Here is a tiny trained network, its code and every weight. The questions are about switching its units off for an input and a target symbol, where a switched-off unit gives its printed mean instead of its output.

import numpy as np


def w(rows, s, z=0):
    codes = np.array(rows[::2]) - 128.0
    scale = np.full(codes.shape[1], s)
    scale[-1] = z or s
    return codes * scale


def norm(h):
    return h / np.sqrt((h * h).mean(-1, keepdims=True) + 1e-5)


def f(y):
    return np.maximum(y, 0)


def softmax(a):
    e = np.exp(a - a.max(-1, keepdims=True))
    return e / e.sum(-1, keepdims=True)


def log_softmax(a):
    a = a - a.max(-1, keepdims=True)
    return a - np.log(np.exp(a).sum(-1, keepdims=True))


def net(x, mask):
    ids = ['ΔΘΛΠΨΩαβγεζημξστ'.index(c) for c in x.split()]
    T = len(ids)
    res = E[ids] + P[:T]
    u = 0
    for l in range(2):
        q, k, v = (norm(res) @ M[l].T for M in (Q, K, V))
        z = softmax(np.where(np.tri(T) > 0, q @ k.T / 2**0.5, -1e9)) @ v
        res = res + np.where(mask[u], z, O[l][:, -1]) @ O[l][:, :-1]
        u += 1
        y = f(norm(res) @ A[l][:, :-1].T + A[l][:, -1])
        res = res + np.where(mask[u : u + 8], y, B[l][:, -1]) @ B[l][:, :-1]
        u += 8
    return log_softmax(norm(res)[-1] @ U[:, :-1].T + U[:, -1])


Q, K, V, O, A, B = {}, {}, {}, {}, {}, {}
E = w([
[106,132,141,120],'Δ',
[106,125,75,147],'Θ',
[101,123,142,126],'Λ',
[122,86,147,154],'Π',
[111,118,85,148],'Ψ',
[102,120,143,128],'Ω',
[157,107,107,148],'α',
[124,161,146,33],'β',
[67,192,82,148],'γ',
[201,171,145,136],'ε',
[104,219,99,101],'ζ',
[130,106,78,133],'η',
[68,134,29,41],'μ',
[128,101,92,129],'ξ',
[252,179,147,112],'σ',
[34,170,112,197],'τ',
],0.023)
P = w([
[163,233,156,155],'0',
[142,29,246,41],'1',
[129,40,254,32],'2',
[147,58,219,42],'3',
[148,62,217,51],'4',
[165,79,192,55],'5',
[146,88,184,48],'6',
[169,99,167,56],'7',
[174,85,145,78],'8',
],0.0043)
Q[0] = w([
[78,148,116,62],'0.h1',
[146,2,165,113],'0.h1',
],0.012)
K[0] = w([
[229,230,219,58],'0.h1',
[176,1,31,26],'0.h1',
],0.0076)
V[0] = w([
[253,155,126,85],'0.h1',
[96,129,168,198],'0.h1',
],0.0043)
O[0] = w([
[170,159,201,138,153],'0.h1',
[34,156,57,250,1],'0.h1',
],0.011,0.00088)
A[0] = w([
[208,120,131,92,253],'0.n1',
[56,114,197,105,155],'0.n2',
[127,70,2,105,149],'0.n3',
[99,118,158,200,131],'0.n4',
[66,176,113,111,150],'0.n5',
[178,170,132,10,128],'0.n6',
[116,107,65,158,71],'0.n7',
[194,150,104,79,78],'0.n8',
],0.0099,0.0045)
B[0] = w([
[39,28,150,89,229],'0.n1',
[150,93,77,147,221],'0.n2',
[132,46,172,131,184],'0.n3',
[169,45,98,30,140],'0.n4',
[162,32,132,134,188],'0.n5',
[174,58,125,139,255],'0.n6',
[183,135,131,105,143],'0.n7',
[71,76,141,255,164],'0.n8',
],0.0081)
Q[1] = w([
[122,36,73,122],'1.h1',
[71,123,249,213],'1.h1',
],0.011)
K[1] = w([
[178,247,63,135],'1.h1',
[31,152,207,2],'1.h1',
],0.0091)
V[1] = w([
[245,63,154,113],'1.h1',
[102,56,214,254],'1.h1',
],0.013)
O[1] = w([
[249,94,97,164,253],'1.h1',
[71,19,161,229,181],'1.h1',
],0.012,0.0065)
A[1] = w([
[129,76,98,95,163],'1.n1',
[4,101,208,156,216],'1.n2',
[107,180,176,163,83],'1.n3',
[134,89,132,156,243],'1.n4',
[129,147,91,130,251],'1.n5',
[131,142,135,222,185],'1.n6',
[148,94,67,91,92],'1.n7',
[171,153,165,65,110],'1.n8',
],0.013,0.003)
B[1] = w([
[91,156,95,104,241],'1.n1',
[161,107,153,103,208],'1.n2',
[144,118,129,124,129],'1.n3',
[93,202,148,84,254],'1.n4',
[150,166,144,113,147],'1.n5',
[129,226,174,141,170],'1.n6',
[117,122,58,153,195],'1.n7',
[93,181,126,249,162],'1.n8',
],0.016,0.0086)
U = w([
[142,164,4,142,115],'Δ',
[102,115,103,197,97],'Θ',
[37,123,49,160,50],'Λ',
[79,103,106,193,87],'Π',
[107,107,112,191,49],'Ψ',
[53,115,83,165,2],'Ω',
[99,91,184,177,83],'α',
[214,70,105,61,211],'β',
[46,155,177,66,156],'γ',
[157,140,224,153,174],'ε',
[216,220,125,42,170],'ζ',
[111,88,138,138,114],'η',
[122,96,53,70,95],'μ',
[108,87,134,128,150],'ξ',
[212,124,195,124,217],'σ',
[29,136,192,147,97],'τ',
],0.014,0.0051)

Each question gives the input, a string of symbols that net reads in full, and the target symbol t.
The units are the heads (2 rows each of Q, K, V and O) and the neurons (one row each of A and B). Each row of codes is followed by its name. A weight is (code - 128) times the scale printed after its matrix; where a second scale follows, it is the last column's (O, A, B and U).
mask holds one flag per unit, layer by layer, with each layer's heads first. A switched-off unit (its flag False) gives its mean, the last column of its rows in O or B, instead of its output. The means were averaged over made-up inputs and are rounded, as every weight is.
A unit's drop is (log p(t) with every unit on - log p(t) with that unit switched off) / (log p(t) with every unit on - log p(t) with every unit switched off).
The circuit of an input: a set's keep is (log p(t) with only the set's units on - log p(t) with every unit switched off) / (log p(t) with every unit on - log p(t) with every unit switched off). Starting from the 12 units with the biggest drops (on a tie, the unit counted first), units are removed one at a time, each time the one whose removal leaves the highest keep (on an exact tie, the one counted first), for as long as the keep stays at least 0.8.
circuit, biggest first: the units of the circuit, biggest drop first
unit that matters most: the unit with the biggest drop
top k neurons: the k neurons with the biggest drops, biggest first
k most important neurons of layer l: the k neurons of layer l with the biggest drops, biggest first
input γ η η Π ζ η μ, target γ: circuit, biggest first	1.h1, 0.n1
input β Ψ Λ, target β: circuit, biggest first	1.h1
input η β γ Δ β ε, target ε: circuit, biggest first	0.n8, 0.n5, 0.n1, 1.n4
input Ψ γ Δ Θ Δ ε Δ γ Λ, target γ: 3 most important neurons of layer 0	0.n6, 0.n1, 0.n3
input σ γ μ β Δ ζ, target σ: circuit, biggest first	1.h1, 0.n5, 0.h1, 0.n1
input Λ μ Δ, target μ: top 3 neurons	0.n3, 0.n4, 0.n8
input β Δ Δ ζ, target β: top 3 neurons	0.n6, 0.n5, 1.n8
input Δ β Ψ, target β: top 2 neurons	0.n3, 1.n8
input Δ ζ Δ Θ Δ Δ β Δ ξ, target Δ: top 4 neurons	0.n1, 0.n8, 0.n5, 0.n3
input ζ μ Δ β ε, target ζ: top 4 neurons	0.n1, 0.n2, 0.n5, 0.n3
input Δ Δ β Ψ, target β: 2 most important neurons of layer 1	1.n8, 1.n4
input β Ψ ζ Δ, target β: circuit, biggest first	1.h1, 0.n6
input Δ Θ β Δ Δ, target β: 3 most important neurons of layer 0	0.n4, 0.n8, 0.n5
input ζ ζ β ζ Δ Π, target ζ: circuit, biggest first	1.h1
input γ Ψ Δ, target γ: circuit, biggest first	1.h1, 0.n8
input Δ β Θ, target β: circuit, biggest first	0.n3, 1.h1
input ζ ε β, target ζ: 4 most important neurons of layer 0	0.n1, 0.n5, 0.n6, 0.n3
input Δ Λ β Δ σ ζ Δ, target Δ: top 4 neurons	0.n1, 0.n5, 1.n8, 1.n4
input Δ α Δ Δ Δ ζ Ψ, target Δ: 2 most important neurons of layer 0	0.n1, 0.n5
input Δ γ Δ, target γ: unit that matters most	0.n6
input γ Λ ξ ζ Δ β, target γ: 2 most important neurons of layer 0	0.n1, 0.n8
input Δ ξ Δ Δ ζ, target Δ: circuit, biggest first	0.h1, 0.n1
